Below are the code and all the weights of a small trained network. Each question names an input and a class and asks about switching units off, where a switched-off unit gives its printed mean instead of its output.

import numpy as np


def w(rows, s, z=0):
    codes = np.array(rows[::2]) - 128.0
    scale = np.full(codes.shape[1], s)
    scale[-1] = z or s
    return codes * scale


def f(y):
    return y / 2 * (1 + np.tanh(0.7978845608 * (y + 0.044715 * y**3)))


def log_softmax(a):
    a = a - a.max(-1, keepdims=True)
    return a - np.log(np.exp(a).sum(-1, keepdims=True))


def net(x, mask):
    res = np.array(x, float).reshape(1, 8) / 4 @ E
    y = f(res @ A[0][:, :-1].T + A[0][:, -1])
    res = res + np.where(mask, y, B[0][:, -1]) @ B[0][:, :-1]
    return log_softmax(res[-1] @ U[:, :-1].T + U[:, -1])


A, B = {}, {}
E = w([
[128,129,127],'x0',
[129,128,127],'x1',
[128,128,128],'x2',
[37,88,120],'x3',
[127,126,128],'x4',
[148,91,50],'x5',
[129,127,128],'x6',
[88,249,85],'x7',
],0.013)
A[0] = w([
[101,77,183,230],'n0',
[155,75,224,211],'n1',
[103,190,67,160],'n2',
[118,170,65,116],'n3',
[96,42,215,226],'n4',
[177,84,138,202],'n5',
[128,75,138,181],'n6',
[178,133,115,173],'n7',
[56,121,163,173],'n8',
[10,127,84,119],'n9',
[134,208,137,144],'n10',
[185,128,112,216],'n11',
[38,81,73,136],'n12',
[207,126,140,225],'n13',
[101,119,59,143],'n14',
[114,175,31,108],'n15',
[100,117,47,160],'n16',
[105,193,153,101],'n17',
[167,113,103,139],'n18',
[143,110,161,129],'n19',
[148,91,147,103],'n20',
[77,101,104,137],'n21',
[147,97,148,242],'n22',
[159,135,171,67],'n23',
[84,196,127,160],'n24',
[181,73,148,228],'n25',
[49,104,178,143],'n26',
[173,156,206,139],'n27',
[183,200,167,218],'n28',
[184,155,150,254],'n29',
[59,128,124,161],'n30',
[65,197,134,174],'n31',
[82,121,169,125],'n32',
[76,128,152,165],'n33',
[186,91,154,223],'n34',
[199,105,54,62],'n35',
[180,126,126,87],'n36',
[175,35,122,139],'n37',
[166,192,125,164],'n38',
[112,48,122,45],'n39',
[190,116,100,88],'n40',
[9,115,160,199],'n41',
[155,105,101,107],'n42',
],0.016,0.005)
B[0] = w([
[179,27,123,203],'n0',
[181,80,185,241],'n1',
[169,220,60,237],'n2',
[192,209,86,199],'n3',
[159,33,106,244],'n4',
[105,108,191,202],'n5',
[135,61,135,180],'n6',
[102,131,183,176],'n7',
[59,63,63,193],'n8',
[135,126,36,223],'n9',
[103,222,127,226],'n10',
[110,155,184,192],'n11',
[219,121,23,203],'n12',
[102,137,205,216],'n13',
[184,153,101,173],'n14',
[183,181,100,222],'n15',
[207,193,81,184],'n16',
[2,176,124,204],'n17',
[102,95,176,161],'n18',
[164,121,158,156],'n19',
[121,102,116,164],'n20',
[211,88,14,166],'n21',
[115,26,208,185],'n22',
[152,157,144,152],'n23',
[70,196,108,233],'n24',
[100,68,193,221],'n25',
[91,58,72,195],'n26',
[189,149,223,203],'n27',
[138,215,204,243],'n28',
[166,198,237,215],'n29',
[103,101,3,185],'n30',
[84,162,96,246],'n31',
[43,48,68,166],'n32',
[77,89,64,174],'n33',
[102,69,192,213],'n34',
[87,134,160,190],'n35',
[63,163,100,159],'n36',
[115,122,141,225],'n37',
[169,204,133,212],'n38',
[139,110,114,175],'n39',
[93,117,152,172],'n40',
[66,74,61,236],'n41',
[113,88,141,150],'n42',
],0.0068,0.013)
U = w([
[226,128,174,128],'0',
[92,198,143,48],'1',
[114,74,93,78],'2',
[69,146,64,41],'3',
[80,120,179,248],'4',
[242,188,122,224],'5',
[249,86,82,143],'6',
[191,150,50,67],'7',
],0.012,0.0017)

Each question gives the input, the list of numbers given to net, and the class t.
The units are the neurons (one row each of A and B). Each row of codes is followed by its name. A weight is (code - 128) times the scale printed after its matrix; where a second scale follows, it is the last column's (A, B and U).
mask holds one flag per neuron, in row order. A switched-off neuron (its flag False) gives its mean, the last column of its row in B, instead of its output. The means were averaged over made-up inputs and are rounded, as every weight is.
A unit's drop is (log p(t) with every unit on - log p(t) with that unit switched off) / (log p(t) with every unit on - log p(t) with every unit switched off).
The circuit of an input: a set's keep is (log p(t) with only the set's units on - log p(t) with every unit switched off) / (log p(t) with every unit on - log p(t) with every unit switched off). Starting from the 12 units with the biggest drops (on a tie, the unit counted first), units are removed one at a time, each time the one whose removal leaves the highest keep (on an exact tie, the one counted first), for as long as the keep stays at least 0.8.
circuit, biggest first: the units of the circuit, biggest drop first
unit that matters most: the unit with the biggest drop
top k neurons: the k neurons with the biggest drops, biggest first
drop when u is switched off: that unit's drop, to one decimal
input [6,5,6,-2,4,0,-5,-1], class 0: unit that matters most -> n17
input [5,-1,8,0,-8,0,-8,-5], class 0: circuit, biggest first -> (n41; n1)
input [0,-4,-7,1,-4,6,-8,0], class 6: circuit, biggest first -> (n24; n17)
input [-4,3,-1,-3,6,8,5,0], class 4: top 2 neurons -> (n35; n12)
input [-1,7,5,-3,8,0,-3,-1], class 0: top 3 neurons -> (n17; n41; n24)
input [5,-4,3,-8,-4,-2,-6,7], class 1: top 3 neurons -> (n17; n24; n10)
input [-8,3,8,3,1,4,4,-4], class 6: top 2 neurons -> (n12; n17)
input [4,8,3,-7,8,0,-5,6], class 1: top 4 neurons -> (n17; n12; n10; n24)
input [-3,-7,2,-6,7,-2,2,4], class 1: top 2 neurons -> (n17; n12)
input [2,7,-1,-5,7,-3,1,4], class 1: top 2 neurons -> (n17; n12)
input [4,0,6,-3,-1,6,5,0], class 4: top 2 neurons -> (n12; n35)
input [-7,2,6,8,7,-2,-5,-6], class 2: drop when n41 is switched off -> 0.2
input [1,-3,-7,-5,3,5,-2,8], class 5: drop when n3 is switched off -> 0.1
input [6,3,-5,0,-1,4,0,1], class 5: unit that matters most -> n41
input [6,2,8,1,7,-5,2,-7], class 2: drop when n25 is switched off -> 0.2
input [2,2,1,-1,0,-1,-6,-8], class 0: drop when n37 is switched off -> -0.1
